Every row comes from one small tree of marks. The marks that hang from a mark follow it in brackets, in alphabetical order. Every link used is in the known rows. Which tree was each row made from?
Each row is shifted at random along 8 fixed directions that mean nothing.
Known rows
S{B{A{Q{F{T} X}}}}: [ -3.6 -11.7  -2.0  10.8  -3.2  -1.9  21.8  -7.4   6.9  14.7 -19.4   6.1
   2.3   0.8  -3.7   7.6 -14.3  -2.6 -12.6 -31.9  19.8   8.5  15.1 -25.0
 -15.4  -8.2  29.4  -1.9   5.0  -5.3  18.7   5.4  -4.8  11.9  15.7  -6.4
   1.0   2.4  -3.6 -21.6 -15.7]
W{B F{T{Q S}}}: [  2.4 -12.5 -27.1   3.1  21.6  21.9 -11.4  32.0 -43.2 -23.3   5.7 -55.5
 -35.8  19.1   5.7  18.4  10.1   9.0  18.9   0.5 -36.6 -25.6  -8.9  -1.7
  -3.1  14.1  28.8  28.4  30.5  13.3  -8.5  24.6 -13.5   0.4 -14.5   2.4
  -7.5 -26.6  -4.6  21.5  10.3]
S{B{A{Q{F{T W} X{U}}}}}: [-12.0  -2.6 -16.4  17.5  30.6  20.2   5.9 -29.2 -18.4 -31.0 -14.0 -16.7
   3.6  13.4  -0.3  46.9  -1.4  14.3  11.1 -38.0 -14.5 -10.2   9.2  -7.5
   7.0   0.1  18.3   3.2   7.0  25.7   7.7  -6.8  -4.1  28.5  -9.9 -15.2
  -1.5 -31.7 -30.9  35.4  -8.4]
A{B Q{F{T}} S}: [  6.8  20.5 -11.3   8.8  -6.5 -21.3   1.4 -17.2   5.2  -0.1   9.9  11.1
 -13.9 -15.5 -13.0  -7.2   8.2   2.9  -3.6  -9.9   2.2  11.0  26.2  -4.1
  15.3 -18.1 -14.3   8.6 -35.0 -15.0  -0.5  12.0  13.6 -12.3 -24.4  17.2
   1.8   9.7 -12.8   3.4  32.2]
H{B F{A W} T{Q S} X}: [-32.3 -27.2 -21.7  21.9   8.7 -13.9  -9.3  12.1  -8.7 -14.9  31.0 -17.5
 -23.1 -35.1 -23.3   2.8   8.4  -1.4  24.9 -16.5   2.8   3.4  45.1   8.2
   2.5  29.4 -14.4  26.5 -18.7 -30.5 -18.2  31.0 -42.2  13.2  29.9  14.0
  27.1 -43.6 -30.5 -18.1  17.0]
F{T{B Q} W}: [ 26.0   8.7  11.4  -6.7  -8.3   6.5   1.3  -1.9   2.7 -11.6  19.0  -5.2
 -25.8  13.6   7.3 -15.1  23.4  -6.9  26.9  -7.6  -0.9  12.2  19.5   3.7
  -4.5   3.4   6.8   5.7  19.1  11.0  -5.7   8.0  17.6  -7.8  -7.6  11.9
  -8.1  -0.8   4.8  13.8   2.7]
F{W{B{A{Q} S}}}: [  3.1  -1.7  -0.5  -9.6 -13.5 -10.1  -0.4  -0.3   6.9   4.7 -19.0  -3.2
  -2.4  -4.9  -3.9   7.6  -1.8   3.6 -11.4  -7.1  11.6  13.0  -2.1 -21.4
 -20.2  -6.6  22.0  -3.6   0.4  -5.4   4.5   3.1 -12.0 -11.1   4.5   2.3
  -0.6   0.8   1.1  -8.7  -2.7]
W{F{T{H}}}: [  5.9 -11.0 -24.6 -12.5  -1.4 -27.3  18.2   0.6  12.7  -9.8  25.4 -40.2
 -11.1 -23.3 -46.6  10.2  -3.5   5.3  12.4 -33.5  13.9  19.8  45.1  -4.6
  -7.8  -2.3  24.2  38.5   6.6   9.3  -7.5  16.0 -29.5 -13.9   3.2  20.6
  26.9 -29.2 -16.4   7.1  20.2]
Q{F X{S}}: [ 51.6  -4.5   5.8  50.6   9.4   3.6 -14.6  21.7  -5.3  25.7   3.6  -8.2
  -8.1 -13.1  -5.1 -37.7  50.5 -33.6 -18.4  16.4  19.5  26.6  11.0 -24.6
  -6.4  13.4   7.1  20.3  33.5  28.5   6.4   1.0 -22.8   0.3   7.1  -4.2
 -17.7   3.6  12.6  -1.7  -0.6]
X{B{A{Q{F} S}} U}: [-30.2   4.4 -12.7 -23.1  -9.7 -13.1  -1.4 -22.3   9.2   8.4   8.1  21.7
  18.2   0.8 -31.6  16.4 -22.7  33.4  -7.8 -19.4 -13.8 -18.4  -6.8   4.4
  36.9 -17.0  -6.5  14.8 -34.8 -28.7 -18.8  31.9  -9.7 -13.2   3.7   7.2
  14.5  -7.6 -12.8  -6.3   3.6]
T{F{W{B{A}}} Q{X}}: [  2.2 -21.9  -6.9 -24.5  -5.3  -7.6  15.8   5.6  -1.2 -10.9   2.3 -26.2
  -9.2   0.0 -11.9   7.9  -6.7   1.3   9.0 -21.8   2.6   3.0  14.5  -6.2
 -21.2   1.6  40.8  16.6  27.4   4.3   5.8   1.7 -10.4  -2.6  13.5   9.0
  10.3 -17.6   3.7  -5.1 -10.7]
H{B{A} F{W} T{Q} X{U}}: [-43.3   5.8  -0.3 -43.6 -14.9   8.9  20.2 -25.0  15.8 -36.5  26.0  -0.8
 -13.9  -1.1  17.8  19.7 -18.8  10.7  47.0 -39.9   1.8   1.9  32.6  32.7
  -5.1  12.0  -9.5 -22.5 -23.4 -26.5 -14.1  12.7  26.0  10.9  -4.8   2.9
  17.7  -5.1 -13.0  19.9 -22.7]
W{B F{A T}}: [ 31.3   0.1 -10.5   2.5  -7.8   7.8  10.1  23.8 -15.4 -12.6   1.0 -35.4
 -32.0  -5.6   3.4   4.0  20.4 -19.4  13.8  -3.4   3.0  22.3  22.1  -3.4
 -24.8   6.3  24.3  -1.4  17.3  18.4  10.5  -4.8   7.4   2.0 -17.0   5.0
  -3.4 -16.2   5.7  26.6   9.0]
A{B Q{F{T} X} S}: [  8.8  -4.3  18.4   7.5  -9.7  -7.3  14.7 -16.9   3.6  10.9   6.3  12.7
   5.3   0.2 -35.4  -0.6   3.2   1.8 -11.5  -4.7  14.5 -10.7  13.3   0.7
  27.4 -16.6   2.2  12.6  -6.0  -7.6  13.6  -7.4   5.4  -3.1  13.4   4.8
  20.7   0.4   6.5 -20.3  -5.9]
A{B Q{F{W}} S}: [-17.2  -2.6   1.5  21.3   8.0  -7.1   4.4  -0.7  -6.9  15.6 -24.5   3.8
  11.7  -4.3   0.7   8.7 -13.4  -2.7 -25.2   8.7  18.3  -5.7 -11.9 -20.0
  -1.7 -11.6   1.5  -8.1   5.5   0.6  10.3  -9.7  -5.3   1.7   3.4  -0.2
  -2.4  11.1   3.5 -27.3   0.0]
X{S{B{A}} U}: [ 25.9  15.7 -17.1  43.5  15.9   2.1 -22.5  -1.9   7.1  10.5  14.6 -10.2
 -19.1  -5.2 -21.1 -21.5  44.0  -4.7   0.5 -17.0   6.9  41.0  26.6 -24.3
  -4.3  -2.1  -3.5  20.6 -12.5   4.0 -14.3  19.5 -24.9  -7.3   1.0   3.5
  -8.6 -18.1 -27.9  15.2  14.0]
A{Q{F{T W} X{U}} S{B}}: [ 31.6   6.4  18.9  -5.0 -22.1   2.6 -12.6  -3.6  -0.7  10.4   4.7  16.3
   5.5  12.7 -14.9 -13.8  23.1  22.7 -15.9  20.0  -2.3 -28.3 -34.1   7.2
  12.6  -8.2   6.0  12.1 -14.5 -13.5   5.5  -3.2  10.2 -12.8   2.4   7.3
  16.2   3.6  20.9 -11.9 -14.0]
W{F{T{B{A} H{X} Q S}}}: [  1.5 -12.9  -9.4 -16.4   4.0  -5.4 -20.0  32.9 -13.6  -5.3  26.6 -18.5
 -22.5  -8.2   5.3 -30.5   1.5   5.4  20.6  28.1 -38.0 -16.9  -6.7  24.6
  -3.6  20.6  -5.7  26.7  -2.2 -28.0 -14.7  14.6 -15.9  -3.6  13.5  14.3
   9.4 -11.3  -1.0 -15.9  25.0]
S{B{A{Q{F{T{H} W}}}}}: [ 28.9   6.3  47.2 -26.5  -1.9  20.5   9.9  -4.0   4.0 -17.9  20.2   8.9
   3.3  18.0 -13.9   0.4   5.5  -0.3  33.6  -6.0  -9.3 -10.2   0.6  34.8
  21.1  -3.5   6.9 -15.9  18.9   9.2   6.9 -37.6  36.9  17.5   5.5  -2.8
  19.0  -8.5  12.9  15.6 -26.2]
W{B{A{Q S}}}: [ -2.2  11.3 -14.7 -28.6   4.7 -28.9   8.5 -31.6  13.2 -40.8  30.7 -18.3
  -1.5  -9.1 -49.3  23.6  -0.3  11.8  22.1 -31.2  -4.6   8.9  44.8  19.0
  30.7 -25.5  -9.4  21.5 -20.4  14.6 -10.9 -11.3   6.8 -23.1 -25.9  19.3
  22.2 -18.7 -22.3  38.4  26.3]
X{S{B{A{Q{F}}}} U}: [ 16.4  -1.2  -6.4  25.6   2.8 -19.3  -8.2 -11.3  17.5  12.6  18.0   1.1
  -0.4 -16.0 -47.4  -9.8  24.3  -1.9 -10.2 -24.9  26.7  32.4  35.8 -15.2
   0.2  -8.3  -5.0  19.5 -13.8  -2.4  -3.7   5.9 -24.2  -6.0  21.7   7.9
  18.0 -22.4 -17.2  -7.2   8.0]
H{S{B} X{U}}: [-52.2  -2.2 -10.2  -5.0  -4.5  20.2  20.5  -3.0  13.9  15.6  -8.3  -4.1
  -1.2  32.4  15.4  13.1 -28.5  18.3  -3.8 -25.8  18.8  -9.6 -15.5 -14.9
 -17.9  -7.0  19.3  -9.5  -5.7 -25.8  -8.6  32.2   4.6  -6.7  14.6  -5.6
  -1.4  18.0  -3.7 -33.7 -41.4]
H{B{A S} F X{U}}: [-47.7   8.6 -27.8 -29.6   1.0 -16.3   8.2 -10.2  23.4 -31.5   4.9  -2.4
   2.9 -24.0  32.6  20.7 -35.7  -4.8  13.9 -15.6   7.5  25.0  18.5  18.7
 -32.9   8.7 -32.9 -36.3 -36.1 -10.7  -9.3  -6.7  18.9   6.8 -21.2  -0.9
  -4.4  11.4 -19.2  20.5  11.4]
H{X{B{S} U}}: [ 16.7  18.2 -14.7  20.0   9.8  -6.3 -12.3 -18.2  16.6  -9.1  26.6  -5.4
 -18.4 -15.1  -6.8 -19.4  32.5 -10.3  13.5  -5.4   6.0  41.3  41.8  -0.4
   1.6   5.0 -25.2  14.7 -13.2   8.6 -15.7   9.1  -9.0  -9.2  -7.5   5.9
  -7.7  -9.2 -23.9  23.3  20.3]
B{A{Q} S}: [  5.4   3.4  38.2 -12.0   3.8  -4.0  14.7 -24.6  23.7 -14.9   6.7  16.6
  22.4   7.2 -17.5  11.9 -10.7 -20.0  14.9 -12.2  24.0  18.1  27.1  11.4
  19.8 -10.7 -20.1 -26.7  12.0  29.1   5.3 -38.7  19.4   0.8   5.2 -10.7
   3.0   6.8   0.4  13.2 -10.8]
S{B{A{Q{F{W} X{U}}}}}: [ 21.8 -11.6 -14.3  33.7  23.8 -19.3 -19.0  -1.2  -3.5  -0.3  -7.2 -12.0
  14.8 -28.8 -20.1  -4.6  23.6  -8.8 -24.4  10.4  15.2  18.2   6.5 -14.7
 -11.5   0.8  -3.8  20.6  15.7  31.8   8.5 -30.7 -41.5   7.8   6.0   0.7
   4.2 -22.8  -7.6   5.7  15.5]
B{A{Q{F{T} X} S}}: [ -3.5 -15.6 -24.3  16.3   9.7 -38.5  20.1 -20.8   7.8 -25.2 -11.5 -30.1
  15.9 -29.4 -28.4  34.6  -5.6 -17.8 -17.8 -28.0  41.5  16.6  38.4 -19.0
 -29.1  -3.5   2.2   2.1   1.6  38.6  27.2 -29.3 -12.3  -1.0  -3.2   1.2
  17.2 -11.0 -12.1  15.2  17.8]
H{F{W{B}} T{S} X}: [-20.4 -17.4   2.8  16.6   8.8  13.7  -0.2  22.9 -12.4   6.0  -3.4  -5.4
 -13.4 -11.8  32.7  -8.4 -13.7  -7.3  12.2  15.6   3.9   2.3  10.4   3.0
 -11.7  26.8  -9.2  -8.9   2.0 -23.5  -5.1   3.3 -12.5  20.6  17.5  -8.0
  -0.6  -7.0  -4.1 -26.5   0.0]
A{B{S} Q{F{T}}}: [ 27.3   0.6   1.0  -9.2  -0.7 -18.6  -4.0  -1.9   3.9 -23.9  25.3 -16.9
  -0.6 -17.7 -44.9  12.2  19.5  -4.2   0.0   0.7   9.9   2.2  15.0  16.5
  12.1  -7.5 -11.5  14.8   3.5  24.8   3.8 -23.0   0.6  -8.3 -11.6  13.3
  21.6 -16.1   7.1  26.3  15.5]
F{A{Q{X{U}}} W{B}}: [ -3.1  10.8   0.8 -23.8 -13.7   6.5   7.2 -26.2  -2.2 -10.7  -5.1   9.0
   0.1  20.4   6.1  11.2   1.6  20.2   6.3  -5.3 -18.6 -14.5  -8.5   6.4
  18.6 -13.7  13.4   4.8  -4.5   1.4  -3.5   6.6  14.9 -11.3 -18.9   4.2
  -3.9   1.8  -0.1  15.3  -6.7]
W{B{A} F{T{H{X} S}}}: [ 24.1 -15.0  17.9  -0.2 -15.0 -15.1  15.4  21.9  13.9  12.1  10.1 -10.3
 -22.0 -25.4   3.0 -37.7  -0.4 -29.7  11.8  14.9  26.6  42.4  44.7   5.9
 -42.2  15.3  -1.9 -11.3   0.1 -22.4  16.8 -28.1   4.1   5.1  33.7   5.3
  19.7  -4.4   5.2 -34.1  15.1]
S{B{A{Q{X}}}}: [-52.1 -12.5 -25.9  -6.5  11.3 -10.4   7.3  -6.9   2.7  21.5 -34.1  15.7
  28.2   8.3  10.9  15.9 -54.0  30.1 -25.6 -11.3 -12.6 -26.4 -28.9 -24.3
  10.4 -18.5  16.9  13.6  -4.3 -13.9  -7.7  27.5 -32.2  -5.2   3.4  -5.4
 -12.7  14.4 -11.4 -33.8  -2.5]
X{B S U}: [ 17.5   3.9  -0.2  25.2  -6.3  35.5 -28.0  23.0 -12.9  41.5  10.0  -9.1
 -12.0  28.3 -23.3 -21.8  43.1  18.2 -14.1  12.7 -13.1 -19.5 -44.3 -20.5
  21.9   6.7  24.4  37.4  20.9  -9.0 -25.3  59.4 -38.9 -18.2  23.5  -2.6
  -7.5 -10.0  14.2 -10.6 -33.4]
W{F{A{S}}}: [  5.2   1.4  26.4 -28.6 -24.8  33.4  15.4  12.0  -7.6   8.7  14.1  -3.9
  -6.2  40.3 -33.5  12.2   2.8  16.2  15.7 -17.7 -14.3 -34.3 -23.5   7.9
  41.0 -12.9  45.1   7.7   3.1 -19.7  -8.3  31.6  15.3 -12.7   7.3   2.1
  12.1  -3.4  16.1  -6.3 -48.1]
Q{F{A{B S} T{H{X{U}}}}}: [ 24.5  18.5  -3.3   2.9 -15.2   7.1  -6.3   7.9  -3.0  -4.6  25.0 -22.6
 -26.8  -3.1 -20.6 -20.8  44.5  -1.8   2.6  10.8  -3.2  -1.6  -7.9  14.1
 -10.4  -0.9   5.0   9.6 -22.3 -17.6   4.9   0.8  15.5 -10.6  -7.7  16.5
  18.8   0.2   6.2  10.0  -4.1]
B{A{Q{F{T{H}}}} S}: [-10.7  -2.2 -15.1  -7.0   4.6 -30.1   0.7  -9.1  11.8  -7.0  -4.8   3.6
  10.2 -26.9  -8.1  12.8 -21.5   1.7  -4.4 -16.9   0.9  13.1  18.4  -5.9
  -9.8   0.4  -8.5  -0.1 -19.6  -3.3   0.8   1.6 -11.9   2.3  -4.6   3.0
   5.6  -2.1 -20.6   3.6  31.2]
X{B{A{Q{F}}} S U}: [ 35.6  14.5  16.4  21.7   1.4  16.3  -9.0  -5.2   1.4  -0.3  16.8  -5.8
 -10.3   5.1 -14.5 -11.3  47.2 -23.9   6.7  -4.2  14.8  23.3  15.1   0.8
  -0.4   6.6  -7.6  -9.0  18.9  24.5   4.1  -9.5  12.7   3.8   6.1  -7.3
  -2.0  -6.4   8.9  27.9 -17.5]
S{B{A{Q{F{T} X{U}}}}}: [ 22.8   8.2  -6.5  39.7  21.9   6.1  -8.1 -10.8  -7.2  -2.9 -10.2  -0.5
  -6.4  -7.0  12.6  -7.1  23.9 -17.3  -6.0  -4.5   4.2  23.9  18.2 -13.5
 -11.1   1.2  -6.8  -4.0   4.2  22.5  14.2 -19.5  -2.3  19.5 -10.9 -10.8
 -15.4  -3.5 -13.8  20.6  10.5]

Write each row's tree
[-18.6   7.1  -6.5  14.0   2.5  -0.5   9.7 -13.1  -0.8  14.0 -16.9  20.7
   8.3   1.5   9.7   3.0 -13.3  -1.6 -18.4  -1.2   2.0   5.7  -0.9  -9.8
   4.6 -14.3  -9.4 -13.6 -25.0 -13.4   7.8  -2.6  15.6   5.4  -8.8  -2.8
 -10.1  13.1 -10.0 -11.0   8.3]
Q{F{A{B S}} X{U}}
[  4.4  -3.8 -35.6  15.5   7.0  -4.1 -22.0  24.4 -19.8  22.3 -12.3   5.2
   2.9 -14.8   9.5 -15.0   8.5   8.8 -24.8  14.4 -34.1 -14.6 -30.0 -20.6
  19.9   2.8  17.1  37.9  -0.9  -2.4 -16.1  45.3 -41.4  -5.7 -23.6   5.4
 -29.5   5.1  -3.7   0.8  21.2]
Q{F{A} X}
[  7.6   1.9   1.3 -12.2 -15.4  -3.4  -8.4 -14.3  13.1   9.5  -1.3  -0.3
  11.6   9.4 -30.9   1.9  15.7  14.8 -21.0  -8.2   5.1  -9.6 -21.9 -15.0
   8.1 -11.9  20.9  19.8  -3.5  -0.1  -3.4  18.3 -23.5 -24.1   6.3   0.8
   4.7   6.3   6.3  -0.2 -22.1]
B{A{Q{X{U}}} S}
[ 34.5   5.6   0.2  -2.5 -13.6 -23.8   2.0 -11.2   9.3 -18.4  -1.0  -6.7
 -12.0 -17.0  -6.7  -3.7  27.8 -15.9  -1.3   1.1  15.2  28.6  27.4  -5.3
 -21.4  -5.0   5.1   0.4  -1.1  19.0  15.7 -23.9  11.1 -13.7 -14.3  11.8
   1.6  -1.1   1.7  16.3  17.4]
F{A{Q{X}} W{B{S}}}
[-50.0  -7.1 -23.7  17.6  16.9   9.6 -21.6   3.9 -20.1  25.6 -30.3  -2.2
  26.7  15.5  -7.0  22.8 -22.8  31.6 -34.0  16.1 -18.8 -44.4 -61.6 -22.7
  20.7  -5.2   1.4  15.8  -0.5  -8.0 -16.5  33.9 -50.5  -8.4  14.6 -12.1
  -6.6  -3.7  -5.5 -20.3 -10.0]
X{B{A{Q S}} U}
[  8.8   1.6  -2.3   8.2   3.3  -1.8  -3.8  -5.4 -13.2  -8.3 -20.6  -4.6
   7.1  -3.3  16.2   8.2   3.3  -7.0 -17.9  19.9   1.5  -4.0 -11.4   0.8
 -15.1  -0.2 -11.5 -15.2  -2.4  16.1  20.6 -33.3  11.4   5.7 -14.2 -10.2
  -2.7   6.2   8.3  15.6   9.9]
W{B{A{Q{F{T} X{U}} S}}}
[-24.7 -30.9 -18.7 -24.9 -11.4  -0.6  15.4  16.8 -10.7  13.4  -6.0 -18.3
  -3.7  14.6  -5.2  13.0 -31.8  23.8  -7.0 -11.1 -11.1 -32.9 -16.4 -10.0
  -5.3   1.4  42.3  33.1  22.7 -14.9  -3.8  40.5 -27.1  -8.4  21.1   6.9
   8.1  -9.5  10.9 -32.9 -11.8]
W{F{T{B Q{X}}}}
[ 40.5  15.3  -1.5   3.5  -1.8  15.1 -19.4  11.9  -5.9 -14.8  53.1 -23.5
 -37.6  -8.4 -28.1 -22.1  66.4  -6.1  22.2  -3.9 -18.6   9.1  14.6  25.6
   9.9  12.9   0.9  31.3   0.6  -0.6 -12.2  11.1   7.9   1.2 -14.5  14.6
  13.4 -16.5   1.4  39.8  -0.9]
Q{F{T{H{B S}}} X{U}}
[ 25.6   2.8  20.8  19.1  -7.2   0.9  -6.8  12.4   7.4  -5.2   2.4   0.5
  -9.5 -23.8  20.2 -21.9  22.9 -39.7   5.6  27.7  25.4  24.7  12.6  10.6
 -30.5  24.7 -27.6 -33.6   6.0   9.5  17.6 -30.9   9.1  13.5  14.6 -11.1
  -0.4   8.8  15.2   2.8  -7.0]
H{F{T} X{B{A{Q} S}}}
[ -5.0  -5.7 -41.0  -7.4  18.9 -29.7 -10.7   2.6   8.4 -32.2  22.9 -36.2
   5.6 -29.0 -21.2  12.7   2.2   2.3   3.3   6.1   0.1   6.9  14.6  11.2
  -3.4   7.0 -20.8  30.5   5.4  34.2 -16.9  -3.3 -30.4 -17.9 -15.7  12.9
   6.6 -19.6 -11.3  30.4  29.9]
H{X{B{S}}}
[  5.2  -0.5  14.7 -17.1 -13.3   4.0  19.5 -15.4  15.0   3.6  -4.8  27.6
  16.5   0.5  16.8   1.8 -18.6  -7.2   3.6  -5.2   9.4  14.1  11.3  11.1
  -3.6   3.8 -13.1 -26.3   0.4   5.8   9.4 -17.5  25.5  14.5   4.0 -12.4
  -2.9   4.0   8.5   9.9  -5.5]
Q{F{T} X{B{A} U}}
[ -4.4 -24.8   5.2 -41.6 -29.7 -14.8  21.5   8.0  11.2  -2.0  -1.9   6.6
  32.7   0.0 -13.5  23.2 -25.5  11.1  -9.1   3.5  14.1 -24.9 -23.0  15.3
  -8.4   6.8  10.5  -5.9  13.4   9.8   7.3  -7.8  12.7  -7.2  18.6   3.2
  22.9  -8.9  31.3  -9.7 -19.5]
Q{F{A W} X{B S}}
[ 11.6   2.0  11.1  10.7  -7.6   7.0   4.4   6.3   3.9  22.6  -9.7  18.7
  -5.0   3.3   2.3 -12.3  -0.8  -4.2  -5.6 -12.8   8.5   9.5   2.9 -15.5
  -1.8  -6.7  15.0  -7.7  -0.6 -14.2   6.6  10.1   1.2   8.5   8.4  -3.6
  -6.5   8.6   3.2 -17.8 -10.6]
S{B{A{Q{F{T}}}}}
[ 29.4   1.2  38.4  34.2   1.2  41.8 -14.4   9.7 -24.6  15.3   2.7  11.6
 -15.7  27.1  -8.3 -13.4  40.8  -9.2  14.8  14.5 -16.6 -13.9 -13.1  -1.6
  36.9   8.3  12.6   6.8  27.6   4.1  -2.6  10.0  -8.0  14.9  21.2  -8.2
  -9.2 -16.8   6.8  -3.6 -23.3]
F{A{Q} T{B} W}
[  0.3  10.2  12.5  -3.1  -9.9 -23.2  -0.3 -11.5  12.5   9.2 -17.3  36.8
  20.6 -16.1  18.0  -9.5 -16.2  -6.4 -12.0   9.9  11.3  10.3   1.2  -5.9
   3.8  -8.0 -19.9 -24.2 -22.5  -7.3   4.2 -12.8  13.8  -4.5 -12.5   1.2
 -10.3  25.5   1.0 -11.3  18.3]
B{A{Q{F{W}} S}}
[ 14.3   0.3  15.6 -24.8 -17.9  14.4   1.0   8.5   2.9  -5.6   0.6  -7.9
 -14.4   5.1   8.2  -6.4   5.4   9.4  17.2   5.4 -13.2  -2.6 -10.5   9.9
 -15.7  10.9  22.3  -4.0  -3.0 -21.1   1.7  -0.7   5.3   0.7  11.1  -1.2
  10.6  -5.2   4.0  -2.0 -15.2]
F{T{H{X}} W{B{A S}}}
[ -5.1  21.5   4.9   7.5  -2.1  19.3  -3.7  -6.6   4.7  16.1  -7.2  12.7
  -2.2  18.9  12.8  -7.7   4.2   0.4  -0.5  -1.7  -2.0   9.6 -12.2 -10.8
   3.4  -6.5  -4.8 -17.3 -10.8  -9.5  -7.9  14.3  12.6  -5.6  -3.8  -8.3
 -17.9  14.8  -3.1   4.6 -12.1]
X{B{A{S}} U}
[ -1.1   7.5  38.1  -6.3   4.7  31.8  13.7  -6.9   1.7   0.6  13.2  -3.1
   3.4  51.1 -30.0  10.1   1.6   8.2  13.4 -13.6   5.1 -28.7 -16.4   8.7
  37.4 -24.0  19.0  -1.9  23.4   8.0  -1.0  -7.2  25.0  -8.1  10.5  -4.9
   9.8   8.9  15.0  -9.2 -52.0]
A{Q S{B}}
[ -7.7   4.8 -16.6  18.6  10.3  -5.8  -9.9  -5.5  -5.1  10.3 -13.5   0.4
   1.4  -4.3   6.9  -4.9   6.0  -5.8 -24.4   2.1  -0.6   6.2  -7.6 -17.2
 -10.8  -6.5  -1.8   2.5  -9.0  -3.0   6.2   1.0  -6.1   0.1  -5.9  -1.2
 -13.4  12.7  -5.1  -4.6   8.1]
T{B{A{Q{F X{U}} S}}}
[ -7.0  -9.5   9.5  22.9  18.7 -20.2  -0.9  -4.5   7.9  11.6   3.0  33.0
  -8.4 -29.1  22.8 -33.6  -9.9 -25.1  14.1  -5.4  -2.6  42.5  53.6  -4.1
  -8.6  13.7 -24.6  -7.7  -7.3 -24.3   0.8  -8.9   1.3  26.8  21.0   1.3
 -10.2  -0.5 -28.8 -30.4  37.1]
T{H{B{A}} Q{F{W} X} S}
[-23.7  -9.6 -18.6 -10.0   8.9  -4.9  -9.3  22.5  -7.0  -8.6   1.9 -22.2
   1.0 -11.9   5.7   6.8  -8.3  -2.5   2.0   5.0   0.6  -8.0 -10.6   2.8
 -12.0   9.3  -7.4   5.2  20.4  13.5 -12.1   5.3 -25.5  -3.4  -8.8   2.1
  -2.1   0.7   9.8  13.3   2.7]
H{B{A} T{Q}}
[-11.5 -33.1  -2.2   0.7   9.7 -20.1  17.0 -11.9   9.8 -17.0  -1.8  -5.9
  22.2 -16.3 -16.9  30.2 -25.1  -9.4  -1.6 -16.5  29.0  20.4  33.5   1.9
 -26.8  13.1 -13.9 -10.2   3.6  16.9  14.9 -38.8  -4.5  21.6  30.3  -4.7
  21.4 -36.0 -13.7  -3.8  17.2]
Q{F{T{B{A} S} W} X{U}}
[ -5.5 -13.3  14.6   1.1   4.6  -2.3  13.0   8.5  -3.0   0.6  -3.4 -24.0
  16.6   8.2 -24.0  16.8  -9.8  -6.0 -12.0   4.4  23.2 -23.3 -17.5   0.5
  -7.6  -1.9  10.5  -2.0  29.8  22.1  15.2 -22.2  -0.9  -2.1  15.2  -2.8
  20.5   5.0  20.2 -13.5 -19.9]
A{Q{F{T{H}}} S}
[  5.1  15.8  20.2  48.8   8.2  39.0  -3.7   2.5 -14.1  30.5  -8.7   8.7
 -24.1  38.9 -10.0 -13.9  29.7  -4.1   0.4 -16.2  -3.5  -3.9  -7.2 -30.4
  24.7 -16.0  29.5   2.3   1.4 -19.9   0.6  31.6   2.0   2.2  13.9  -7.3
 -16.2   8.9  -9.8 -25.8 -34.6]
F{A{Q S{B}}}
